Here is a tiny trained network, its code and every weight. The questions are about switching its units off for an input and a target symbol, where a switched-off unit gives its printed mean instead of its output.

import numpy as np


def w(rows, s, z=0):
    codes = np.array(rows[::2]) - 128.0
    scale = np.full(codes.shape[1], s)
    scale[-1] = z or s
    return codes * scale


def norm(h):
    return h / np.sqrt((h * h).mean(-1, keepdims=True) + 1e-5)


def f(y):
    return np.maximum(y, 0)


def softmax(a):
    e = np.exp(a - a.max(-1, keepdims=True))
    return e / e.sum(-1, keepdims=True)


def log_softmax(a):
    a = a - a.max(-1, keepdims=True)
    return a - np.log(np.exp(a).sum(-1, keepdims=True))


def net(x, mask):
    ids = ['ΞΨαβγδζηφ'.index(c) for c in x.split()]
    T = len(ids)
    res = E[ids] + P[:T]
    r = norm(res)
    for j in range(2):
        rows = slice(2 * j, 2 * j + 2)
        q, k, v = (r @ M[0][rows].T for M in (Q, K, V))
        z = softmax(np.where(np.tri(T) > 0, q @ k.T / 2**0.5, -1e9)) @ v
        o = O[0][rows]
        res = res + np.where(mask[j], z, o[:, -1]) @ o[:, :-1]
    y = f(norm(res) @ A[0][:, :-1].T + A[0][:, -1])
    res = res + np.where(mask[2:6], y, B[0][:, -1]) @ B[0][:, :-1]
    return log_softmax(norm(res)[-1] @ U[:, :-1].T + U[:, -1])


Q, K, V, O, A, B = {}, {}, {}, {}, {}, {}
E = w([
[162,210,116,135],'Ξ',
[140,249,146,211],'Ψ',
[165,85,145,110],'α',
[187,188,100,134],'β',
[96,99,85,151],'γ',
[153,172,123,120],'δ',
[160,69,138,178],'ζ',
[139,149,116,96],'η',
[133,166,138,155],'φ',
],0.017)
P = w([
[1,62,252,146],'0',
[113,234,117,212],'1',
[114,216,118,209],'2',
[117,199,112,200],'3',
[121,184,110,194],'4',
[125,168,107,191],'5',
[119,190,115,194],'6',
],0.0043)
Q[0] = w([
[4,152,124,148],'head 1',
[58,92,89,130],'head 1',
[132,98,184,225],'head 2',
[80,101,91,231],'head 2',
],0.024)
K[0] = w([
[191,168,2,111],'head 1',
[204,125,80,139],'head 1',
[154,6,122,148],'head 2',
[155,117,30,155],'head 2',
],0.024)
V[0] = w([
[112,83,141,26],'head 1',
[1,190,179,78],'head 1',
[225,230,195,118],'head 2',
[234,91,210,89],'head 2',
],0.015)
O[0] = w([
[111,154,154,177,1],'head 1',
[190,191,140,158,239],'head 1',
[81,156,112,162,190],'head 2',
[77,254,147,124,99],'head 2',
],0.018,0.0093)
A[0] = w([
[148,55,140,254,199],'neuron 1',
[117,225,114,244,2],'neuron 2',
[210,64,218,124,162],'neuron 3',
[95,139,212,125,252],'neuron 4',
],0.014,0.002)
B[0] = w([
[147,193,251,176,178],'neuron 1',
[92,57,142,47,252],'neuron 2',
[70,115,31,186,166],'neuron 3',
[138,182,106,222,145],'neuron 4',
],0.015,0.013)
U = w([
[104,93,109,125,81],'Ξ',
[135,65,251,90,31],'Ψ',
[107,207,147,139,108],'α',
[95,65,124,56,130],'β',
[191,34,75,155,228],'γ',
[69,105,101,226,146],'δ',
[244,142,150,33,3],'ζ',
[124,97,216,138,236],'η',
[196,139,192,240,185],'φ',
],0.012,0.0028)

Each question gives the input, a string of symbols that net reads in full, and the target symbol t.
The units are the heads (2 rows each of Q, K, V and O) and the neurons (one row each of A and B). Each row of codes is followed by its name. A weight is (code - 128) times the scale printed after its matrix; where a second scale follows, it is the last column's (O, A, B and U).
mask holds one flag per unit, heads first, then neurons. A switched-off unit (its flag False) gives its mean, the last column of its rows in O or B, instead of its output. The means were averaged over made-up inputs and are rounded, as every weight is.
A unit's drop is (log p(t) with every unit on - log p(t) with that unit switched off) / (log p(t) with every unit on - log p(t) with every unit switched off).
The circuit of an input: a set's keep is (log p(t) with only the set's units on - log p(t) with every unit switched off) / (log p(t) with every unit on - log p(t) with every unit switched off). Starting from all 6 units, units are removed one at a time, each time the one whose removal leaves the highest keep (on an exact tie, the one counted first), for as long as the keep stays at least 0.8.
circuit, biggest first: the units of the circuit, biggest drop first
most important unit: the unit with the biggest drop
k most important neurons: the k neurons with the biggest drops, biggest first
which heads matter: for each layer, one digit per head in row order, 1 if its drop is at least 0.15 and else 0, layers parted by /
drop when u is switched off: that unit's drop, to one decimal
input γ φ η ζ, target Ψ: which heads matter	11
input η φ φ φ φ Ψ Ψ, target η: circuit, biggest first	(head 2; neuron 2; neuron 1)
input α η β γ η, target η: most important unit	neuron 1
input γ α Ξ, target Ψ: circuit, biggest first	(neuron 2; head 1)
input γ φ φ, target γ: which heads matter	01
input δ φ φ γ Ξ, target α: which heads matter	11
input γ φ η, target Ψ: circuit, biggest first	(neuron 2; head 2; neuron 1; neuron 3)
input Ξ ζ φ φ δ, target β: which heads matter	01
input γ α φ φ η, target Ψ: circuit, biggest first	(neuron 2; head 2; head 1; neuron 1)
input Ξ φ φ η, target β: which heads matter	01
input Ψ Ψ φ, target φ: which heads matter	11
input Ξ β φ Ψ φ, target β: which heads matter	01
input η Ψ η φ Ψ, target η: circuit, biggest first	(neuron 2; head 2; neuron 1)
input η γ ζ φ η α η, target φ: which heads matter	10
input φ η ζ Ξ γ ζ, target ζ: which heads matter	11
input γ δ Ξ β, target Ψ: 3 most important neurons	(neuron 2; neuron 3; neuron 1)
input γ γ φ Ξ Ξ γ φ, target γ: which heads matter	00
input α η β, target η: 2 most important neurons	(neuron 2; neuron 1)
input Ξ η η α β, target β: circuit, biggest first	(neuron 2; head 2)
input ζ γ η, target δ: most important unit	head 1
input Ψ Ξ η, target γ: 2 most important neurons	(neuron 1; neuron 2)
input δ Ξ α ζ Ψ, target ζ: most important neuron	(neuron 3)
input Ξ Ψ Ψ, target Ψ: 2 most important neurons	(neuron 2; neuron 1)
input γ η φ δ, target Ψ: which heads matter	00
input ζ Ξ φ ζ ζ Ψ, target ζ: 2 most important neurons	(neuron 3; neuron 1)
input ζ φ β, target δ: circuit, biggest first	(head 1; neuron 2)
input Ξ η φ Ψ φ Ξ, target β: most important unit	head 2
input η Ξ Ψ γ Ξ Ξ, target φ: drop when head 1 is switched off	2.5
